Here is a tiny trained network, its code and every weight. The questions are about switching its units off for an input and a class, where a switched-off unit gives its printed mean instead of its output.

import numpy as np


def w(rows, s, z=0):
    codes = np.array(rows[::2]) - 128.0
    scale = np.full(codes.shape[1], s)
    scale[-1] = z or s
    return codes * scale


def f(y):
    return np.maximum(y, 0)


def log_softmax(a):
    a = a - a.max(-1, keepdims=True)
    return a - np.log(np.exp(a).sum(-1, keepdims=True))


def net(x, mask):
    res = np.array(x, float).reshape(1, 5) / 4 @ E
    y = f(res @ A[0][:, :-1].T + A[0][:, -1])
    res = res + np.where(mask, y, B[0][:, -1]) @ B[0][:, :-1]
    return log_softmax(res[-1] @ U[:, :-1].T + U[:, -1])


A, B = {}, {}
E = w([
[175,79,101,130],'x0',
[162,41,111,138],'x1',
[88,141,69,233],'x2',
[255,244,95,95],'x3',
[77,162,6,45],'x4',
],0.007)
A[0] = w([
[88,71,195,74,149],'n0',
[216,103,108,182,214],'n1',
[84,207,135,20,63],'n2',
[100,109,31,71,20],'n3',
[65,163,93,192,118],'n4',
[101,159,154,247,108],'n5',
[75,161,178,177,3],'n6',
[101,144,220,116,240],'n7',
],0.014,0.0032)
B[0] = w([
[141,35,201,169,245],'n0',
[238,209,184,154,231],'n1',
[218,68,40,30,253],'n2',
[15,214,102,72,230],'n3',
[132,111,31,213,222],'n4',
[105,216,181,255,246],'n5',
[61,194,230,135,191],'n6',
[111,105,211,39,242],'n7',
],0.016,0.0073)
U = w([
[170,82,155,159,254],'0',
[163,159,123,124,202],'1',
[2,115,109,98,150],'2',
[52,154,172,153,111],'3',
[98,113,76,213,60],'4',
[117,68,186,98,66],'5',
[111,123,113,152,30],'6',
[159,89,96,78,144],'7',
],0.013,0.0043)

Each question gives the input, the list of numbers given to net, and the class t.
The units are the neurons (one row each of A and B). Each row of codes is followed by its name. A weight is (code - 128) times the scale printed after its matrix; where a second scale follows, it is the last column's (A, B and U).
mask holds one flag per neuron, in row order. A switched-off neuron (its flag False) gives its mean, the last column of its row in B, instead of its output. The means were averaged over made-up inputs and are rounded, as every weight is.
A unit's drop is (log p(t) with every unit on - log p(t) with that unit switched off) / (log p(t) with every unit on - log p(t) with every unit switched off).
The circuit of an input: a set's keep is (log p(t) with only the set's units on - log p(t) with every unit switched off) / (log p(t) with every unit on - log p(t) with every unit switched off). Starting from all 8 units, units are removed one at a time, each time the one whose removal leaves the highest keep (on an exact tie, the one counted first), for as long as the keep stays at least 0.8.
units of the circuit, in order: the units of the circuit, biggest drop first
top k neurons: the k neurons with the biggest drops, biggest first
drop of u: that unit's drop, to one decimal
input [-2,6,8,5,-7], class 1: units of the circuit, in order -> (n1)
input [4,-7,-7,7,-6], class 7: units of the circuit, in order -> (n5, n2)
input [-8,-5,-6,2,-2], class 5: top 3 neurons -> (n7, n4, n6)
input [-8,2,-5,-6,6], class 5: top 2 neurons -> (n0, n2)
input [5,4,7,-2,-3], class 4: units of the circuit, in order -> (n5, n7)
input [6,-7,4,3,0], class 4: top 3 neurons -> (n7, n2, n4)
input [-1,-2,7,-8,2], class 4: top 2 neurons -> (n4, n7)
input [-6,5,8,3,-6], class 3: top 3 neurons -> (n5, n6, n2)
input [-7,3,-8,8,-7], class 5: top 3 neurons -> (n7, n4, n5)
input [8,-8,3,5,7], class 7: top 2 neurons -> (n2, n5)
input [4,5,4,-7,-6], class 3: top 2 neurons -> (n5, n2)
input [-1,-3,2,-2,3], class 2: top 2 neurons -> (n1, n5)
input [-8,-2,4,3,5], class 7: top 2 neurons -> (n2, n5)
input [6,1,-4,0,8], class 2: top 2 neurons -> (n3, n1)
input [-5,-4,-8,2,-5], class 5: units of the circuit, in order -> (n7)
input [0,-8,8,4,7], class 4: top 3 neurons -> (n4, n7, n6)
input [0,5,-7,-6,6], class 2: top 3 neurons -> (n3, n1, n7)
input [0,5,-3,-2,6], class 2: drop of n3 -> 0.7
input [-7,2,-5,-2,8], class 7: drop of n5 -> 0.1
input [2,3,4,6,-7], class 1: units of the circuit, in order -> (n1)
input [-4,5,8,-3,-6], class 3: drop of n5 -> 0.2
